Below is a small trained network, with its code and all its weights. Each question gives an input and a target symbol and asks what happens when units are switched off, that is, made to give their printed mean instead of their output.

import numpy as np


def w(rows, s, z=0):
    codes = np.array(rows[::2]) - 128.0
    scale = np.full(codes.shape[1], s)
    scale[-1] = z or s
    return codes * scale


def f(y):
    return y / 2 * (1 + np.tanh(0.7978845608 * (y + 0.044715 * y**3)))


def softmax(a):
    e = np.exp(a - a.max(-1, keepdims=True))
    return e / e.sum(-1, keepdims=True)


def log_softmax(a):
    a = a - a.max(-1, keepdims=True)
    return a - np.log(np.exp(a).sum(-1, keepdims=True))


def net(x, mask):
    ids = ['βγδεζηξπστφψω'.index(c) for c in x.split()]
    T = len(ids)
    res = E[ids] + P[:T]
    u = 0
    for l in range(2):
        q, k, v = (res @ M[l].T for M in (Q, K, V))
        z = softmax(np.where(np.tri(T) > 0, q @ k.T / 4**0.5, -1e9)) @ v
        res = res + np.where(mask[u], z, O[l][:, -1]) @ O[l][:, :-1]
        u += 1
        y = f(res @ A[l][:, :-1].T + A[l][:, -1])
        res = res + np.where(mask[u : u + 12], y, B[l][:, -1]) @ B[l][:, :-1]
        u += 12
    return log_softmax(res[-1] @ U[:, :-1].T + U[:, -1])


Q, K, V, O, A, B = {}, {}, {}, {}, {}, {}
E = w([
[183,70,154],'β',
[231,223,154],'γ',
[156,109,168],'δ',
[132,144,140],'ε',
[54,91,97],'ζ',
[157,58,135],'η',
[132,150,98],'ξ',
[78,153,148],'π',
[94,162,132],'σ',
[97,163,98],'τ',
[155,116,100],'φ',
[174,75,26],'ψ',
[253,188,12],'ω',
],0.018)
P = w([
[110,146,146],'0',
[161,198,7],'1',
[107,142,159],'2',
[177,202,9],'3',
[109,139,167],'4',
[177,208,5],'5',
[110,133,164],'6',
[180,213,2],'7',
[110,137,170],'8',
],0.0047)
Q[0] = w([
[148,3,15],'0.h0',
[208,219,195],'0.h0',
[175,103,236],'0.h0',
[132,85,26],'0.h0',
],0.0066)
K[0] = w([
[81,1,97],'0.h0',
[227,191,23],'0.h0',
[186,110,92],'0.h0',
[121,73,120],'0.h0',
],0.009)
V[0] = w([
[145,77,134],'0.h0',
[177,45,114],'0.h0',
[108,200,2],'0.h0',
[246,162,144],'0.h0',
],0.0022)
O[0] = w([
[181,111,164,121],'0.h0',
[185,137,196,161],'0.h0',
[255,129,143,247],'0.h0',
[236,11,49,250],'0.h0',
],0.0024,0.0012)
A[0] = w([
[86,26,198,27],'0.n0',
[185,206,97,167],'0.n1',
[206,192,138,124],'0.n2',
[113,33,249,146],'0.n3',
[98,84,103,80],'0.n4',
[28,155,227,90],'0.n5',
[39,73,146,127],'0.n6',
[92,251,97,92],'0.n7',
[123,144,139,155],'0.n8',
[143,153,238,1],'0.n9',
[179,185,123,172],'0.n10',
[137,199,119,56],'0.n11',
],0.011,0.0082)
B[0] = w([
[165,198,3,121],'0.n0',
[101,224,123,254],'0.n1',
[169,201,121,199],'0.n2',
[73,18,92,170],'0.n3',
[196,199,45,113],'0.n4',
[253,45,143,128],'0.n5',
[125,156,1,123],'0.n6',
[232,45,148,170],'0.n7',
[127,116,147,145],'0.n8',
[101,234,93,115],'0.n9',
[94,187,157,228],'0.n10',
[238,61,83,127],'0.n11',
],0.0081,0.0066)
Q[1] = w([
[254,128,64],'1.h0',
[186,179,188],'1.h0',
[36,137,182],'1.h0',
[64,127,42],'1.h0',
],0.014)
K[1] = w([
[242,172,73],'1.h0',
[145,219,144],'1.h0',
[31,89,178],'1.h0',
[113,33,3],'1.h0',
],0.012)
V[1] = w([
[184,207,254],'1.h0',
[42,63,224],'1.h0',
[135,250,139],'1.h0',
[109,178,209],'1.h0',
],0.0047)
O[1] = w([
[252,154,247,205],'1.h0',
[23,193,251,2],'1.h0',
[179,250,82,245],'1.h0',
[131,202,216,149],'1.h0',
],0.0042,0.008)
A[1] = w([
[123,133,194,91],'1.n0',
[113,114,177,199],'1.n1',
[61,205,140,152],'1.n2',
[29,170,137,2],'1.n3',
[96,144,196,65],'1.n4',
[39,82,72,8],'1.n5',
[107,218,166,100],'1.n6',
[150,149,145,100],'1.n7',
[181,122,209,125],'1.n8',
[74,144,14,3],'1.n9',
[135,245,83,99],'1.n10',
[97,58,128,230],'1.n11',
],0.011,0.0076)
B[1] = w([
[139,185,171,133],'1.n0',
[127,79,250,151],'1.n1',
[6,140,78,150],'1.n2',
[173,151,156,124],'1.n3',
[70,231,164,131],'1.n4',
[89,230,130,146],'1.n5',
[80,116,98,181],'1.n6',
[166,124,119,153],'1.n7',
[154,203,162,159],'1.n8',
[189,170,251,148],'1.n9',
[84,83,142,251],'1.n10',
[175,90,53,167],'1.n11',
],0.011,0.018)
U = w([
[95,100,97,191],'β',
[65,126,236,83],'γ',
[105,28,200,177],'δ',
[1,107,92,90],'ε',
[181,58,168,148],'ζ',
[206,124,37,155],'η',
[82,81,26,128],'ξ',
[87,102,110,186],'π',
[91,186,109,2],'σ',
[174,114,184,163],'τ',
[86,144,2,57],'φ',
[189,193,121,56],'ψ',
[125,19,80,129],'ω',
],0.0093,0.0068)

Each question gives the input, a string of symbols that net reads in full, and the target symbol t.
The units are the heads (4 rows each of Q, K, V and O) and the neurons (one row each of A and B). Each row of codes is followed by its name. A weight is (code - 128) times the scale printed after its matrix; where a second scale follows, it is the last column's (O, A, B and U).
mask holds one flag per unit, layer by layer, with each layer's heads first. A switched-off unit (its flag False) gives its mean, the last column of its rows in O or B, instead of its output. The means were averaged over made-up inputs and are rounded, as every weight is.
A unit's drop is (log p(t) with every unit on - log p(t) with that unit switched off) / (log p(t) with every unit on - log p(t) with every unit switched off).
The circuit of an input: a set's keep is (log p(t) with only the set's units on - log p(t) with every unit switched off) / (log p(t) with every unit on - log p(t) with every unit switched off). Starting from the 12 units with the biggest drops (on a tie, the unit counted first), units are removed one at a time, each time the one whose removal leaves the highest keep (on an exact tie, the one counted first), for as long as the keep stays at least 0.8.
units of the circuit, in order: the units of the circuit, biggest drop first
unit that matters most: the unit with the biggest drop
top k neurons: the k neurons with the biggest drops, biggest first
k most important neurons of layer l: the k neurons of layer l with the biggest drops, biggest first
input η β ε β ω ε, target η: units of the circuit, in order -> (1.h0; 0.n2)
input δ ε ξ, target ε: units of the circuit, in order -> (1.h0; 1.n2; 0.n5; 1.n9)
input β γ δ ε ε ε, target ψ: units of the circuit, in order -> (1.h0; 0.n1)
input σ γ ξ σ, target ψ: unit that matters most -> 0.n7
input γ ω ψ ε γ, target σ: top 4 neurons -> (0.n10; 0.n1; 1.n10; 1.n8)
input δ ε η σ σ τ ε ζ, target σ: top 3 neurons -> (1.n9; 1.n5; 0.n6)
input ω ε ζ ζ π π, target η: 2 most important neurons of layer 1 -> (1.n1; 1.n9)
input ψ δ δ η, target ω: units of the circuit, in order -> (1.h0; 0.n1; 0.n10; 1.n11)
input ω γ η, target ξ: 2 most important neurons of layer 1 -> (1.n11; 1.n5)
input δ ψ δ, target δ: 3 most important neurons of layer 0 -> (0.n3; 0.n1; 0.n10)
input ε σ ε ω δ ε η π, target η: top 4 neurons -> (0.n7; 0.n5; 0.n3; 0.n1)
input ε β γ π ω β π, target ζ: top 2 neurons -> (0.n5; 0.n2)
input γ ε ε ε, target ψ: top 3 neurons -> (0.n3; 1.n8; 0.n2)
input ε ε σ, target τ: top 4 neurons -> (0.n5; 1.n10; 0.n7; 0.n1)
input σ ξ γ φ ξ ε ξ ξ, target ψ: 2 most important neurons of layer 0 -> (0.n7; 0.n2)
input ζ ε η ε β, target ω: 2 most important neurons of layer 0 -> (0.n3; 0.n1)
input ξ φ β γ δ η, target ψ: 2 most important neurons of layer 0 -> (0.n10; 0.n1)
input ω ψ τ ξ, target η: 2 most important neurons of layer 1 -> (1.n2; 1.n1)
input π φ ω δ, target η: top 3 neurons -> (0.n1; 0.n2; 1.n1)
input β ε ψ η γ, target σ: top 3 neurons -> (0.n1; 1.n10; 1.n8)
input γ δ ε ψ ε, target γ: 3 most important neurons of layer 0 -> (0.n7; 0.n0; 0.n11)
input η ε γ δ ε γ ξ, target ε: unit that matters most -> 0.n5
input δ ω β ξ δ δ ψ δ, target η: top 3 neurons -> (0.n1; 0.n2; 0.n3)
input τ ξ ζ δ σ, target τ: 4 most important neurons of layer 0 -> (0.n5; 0.n7; 0.n1; 0.n3)
input δ ε β ξ γ δ, target ψ: top 2 neurons -> (1.n8; 0.n1)
input ε ζ δ ε σ π ω η, target η: top 4 neurons -> (1.n10; 0.n10; 0.n1; 1.n1)
